Below is a small trained network, with its code and all its weights. Each question gives an input and a target symbol and asks what happens when units are switched off, that is, made to give their printed mean instead of their output.

import numpy as np


def w(rows, s, z=0):
    codes = np.array(rows[::2]) - 128.0
    scale = np.full(codes.shape[1], s)
    scale[-1] = z or s
    return codes * scale


def softmax(a):
    e = np.exp(a - a.max(-1, keepdims=True))
    return e / e.sum(-1, keepdims=True)


def log_softmax(a):
    a = a - a.max(-1, keepdims=True)
    return a - np.log(np.exp(a).sum(-1, keepdims=True))


def net(x, mask):
    ids = ['αδεζηθμξπσψω'.index(c) for c in x.split()]
    T = len(ids)
    res = E[ids] + P[:T]
    u = 0
    for l in range(3):
        r = res
        for j in range(3):
            rows = slice(2 * j, 2 * j + 2)
            q, k, v = (r @ M[l][rows].T for M in (Q, K, V))
            z = softmax(np.where(np.tri(T) > 0, q @ k.T / 2**0.5, -1e9)) @ v
            o = O[l][rows]
            res = res + np.where(mask[u + j], z, o[:, -1]) @ o[:, :-1]
        u += 3
    return log_softmax(res[-1] @ U[:, :-1].T + U[:, -1])


Q, K, V, O = {}, {}, {}, {}
E = w([
[166,170,131],'α',
[92,95,117],'δ',
[53,145,161],'ε',
[91,97,75],'ζ',
[59,108,32],'η',
[67,134,162],'θ',
[186,39,150],'μ',
[136,212,109],'ξ',
[116,96,206],'π',
[78,220,8],'σ',
[252,110,131],'ψ',
[133,40,27],'ω',
],0.013)
P = w([
[142,97,252],'0',
[135,137,201],'1',
[143,121,186],'2',
[127,136,188],'3',
[140,123,183],'4',
[134,111,195],'5',
[144,143,174],'6',
[124,137,183],'7',
[136,125,159],'8',
[156,129,173],'9',
[171,118,153],'10',
[163,129,229],'11',
[111,150,160],'12',
],0.0023)
Q[0] = w([
[92,191,145],'0.h0',
[146,118,133],'0.h0',
[108,142,149],'0.h1',
[245,144,118],'0.h1',
[109,61,107],'0.h2',
[36,131,206],'0.h2',
],0.013)
K[0] = w([
[116,223,141],'0.h0',
[125,125,199],'0.h0',
[130,156,116],'0.h1',
[212,19,88],'0.h1',
[111,66,199],'0.h2',
[132,2,80],'0.h2',
],0.0086)
V[0] = w([
[62,143,161],'0.h0',
[171,1,106],'0.h0',
[98,149,204],'0.h1',
[91,209,185],'0.h1',
[92,135,137],'0.h2',
[165,145,72],'0.h2',
],0.0077)
O[0] = w([
[254,135,33,252],'0.h0',
[110,203,113,56],'0.h0',
[70,53,14,232],'0.h1',
[108,158,131,247],'0.h1',
[115,167,188,186],'0.h2',
[125,47,147,58],'0.h2',
],0.006,0.0012)
Q[1] = w([
[93,90,93],'1.h0',
[154,126,4],'1.h0',
[73,145,168],'1.h1',
[95,88,87],'1.h1',
[122,122,75],'1.h2',
[71,26,154],'1.h2',
],0.013)
K[1] = w([
[116,117,100],'1.h0',
[198,102,74],'1.h0',
[98,165,183],'1.h1',
[177,152,200],'1.h1',
[103,190,152],'1.h2',
[102,10,113],'1.h2',
],0.014)
V[1] = w([
[63,96,157],'1.h0',
[133,73,73],'1.h0',
[103,254,143],'1.h1',
[82,155,127],'1.h1',
[72,50,135],'1.h2',
[92,80,196],'1.h2',
],0.014)
O[1] = w([
[125,169,172,247],'1.h0',
[90,55,193,249],'1.h0',
[178,247,87,147],'1.h1',
[129,154,143,225],'1.h1',
[109,153,243,252],'1.h2',
[101,172,159,103],'1.h2',
],0.012,0.0013)
Q[2] = w([
[123,88,133],'2.h0',
[31,135,96],'2.h0',
[121,99,103],'2.h1',
[62,117,163],'2.h1',
[162,144,246],'2.h2',
[165,172,166],'2.h2',
],0.013)
K[2] = w([
[129,23,130],'2.h0',
[7,162,61],'2.h0',
[116,123,128],'2.h1',
[175,84,148],'2.h1',
[81,146,130],'2.h2',
[196,86,118],'2.h2',
],0.011)
V[2] = w([
[29,151,93],'2.h0',
[93,101,99],'2.h0',
[106,154,124],'2.h1',
[10,132,60],'2.h1',
[32,114,46],'2.h2',
[121,183,159],'2.h2',
],0.013)
O[2] = w([
[111,187,149,254],'2.h0',
[115,139,101,148],'2.h0',
[111,160,107,151],'2.h1',
[1,197,89,179],'2.h1',
[64,164,15,157],'2.h2',
[120,165,168,228],'2.h2',
],0.013,0.0026)
U = w([
[245,89,79,193],'α',
[119,85,183,39],'δ',
[186,222,158,93],'ε',
[53,74,127,149],'ζ',
[58,124,87,67],'η',
[126,167,189,131],'θ',
[153,28,176,114],'μ',
[223,157,69,254],'ξ',
[174,103,200,110],'π',
[167,170,51,142],'σ',
[217,44,123,207],'ψ',
[62,2,131,91],'ω',
],0.0091,0.0081)

Each question gives the input, a string of symbols that net reads in full, and the target symbol t.
The units are the heads (2 rows each of Q, K, V and O). Each row of codes is followed by its name. A weight is (code - 128) times the scale printed after its matrix; where a second scale follows, it is the last column's (O and U).
mask holds one flag per head, layer by layer. A switched-off head (its flag False) gives its mean, the last column of its rows in O, instead of its output. The means were averaged over made-up inputs and are rounded, as every weight is.
A unit's drop is (log p(t) with every unit on - log p(t) with that unit switched off) / (log p(t) with every unit on - log p(t) with every unit switched off).
The circuit of an input: a set's keep is (log p(t) with only the set's units on - log p(t) with every unit switched off) / (log p(t) with every unit on - log p(t) with every unit switched off). Starting from all 9 units, units are removed one at a time, each time the one whose removal leaves the highest keep (on an exact tie, the one counted first), for as long as the keep stays at least 0.8.
units of the circuit, in order: the units of the circuit, biggest drop first
most important unit: the unit with the biggest drop
heads that matter: for each layer, one digit per head in row order, 1 if its drop is at least 0.15 and else 0, layers parted by /
drop of u: that unit's drop, to one decimal
input α α ε α σ σ δ ζ, target η: heads that matter => 000 / 101 / 011
input ξ θ δ μ μ, target μ: units of the circuit, in order => (1.h1; 2.h2)
input ξ ε ε, target ε: most important unit => 1.h1
input η ε μ ζ ε μ ψ, target ψ: heads that matter => 000 / 000 / 101
input ε μ ε η σ ζ ζ, target η: units of the circuit, in order => (2.h2; 2.h1)
input ε ε η π ξ ψ α α, target α: units of the circuit, in order => (1.h2; 2.h0; 2.h2)
input μ η σ, target η: units of the circuit, in order => (2.h1; 1.h2)
input ω ζ α η ε ξ ξ ε ζ η ε ζ ξ, target σ: units of the circuit, in order => (1.h2; 2.h1)
input δ δ ζ μ, target μ: units of the circuit, in order => (1.h1; 2.h1)
input ε μ ω η η α σ ξ, target σ: units of the circuit, in order => (2.h1; 1.h2)
input ζ ε ξ δ θ ζ ψ, target ψ: heads that matter => 000 / 000 / 100
input η ψ π, target ψ: drop of 1.h1 => 0.0
input ζ π θ ζ ω, target ω: drop of 0.h1 => 0.1
input ε σ ε η, target η: drop of 1.h0 => 0.0
input α μ θ ζ ε ε ζ π ω, target ω: drop of 1.h0 => 0.6
input ε α σ α, target σ: most important unit => 1.h2
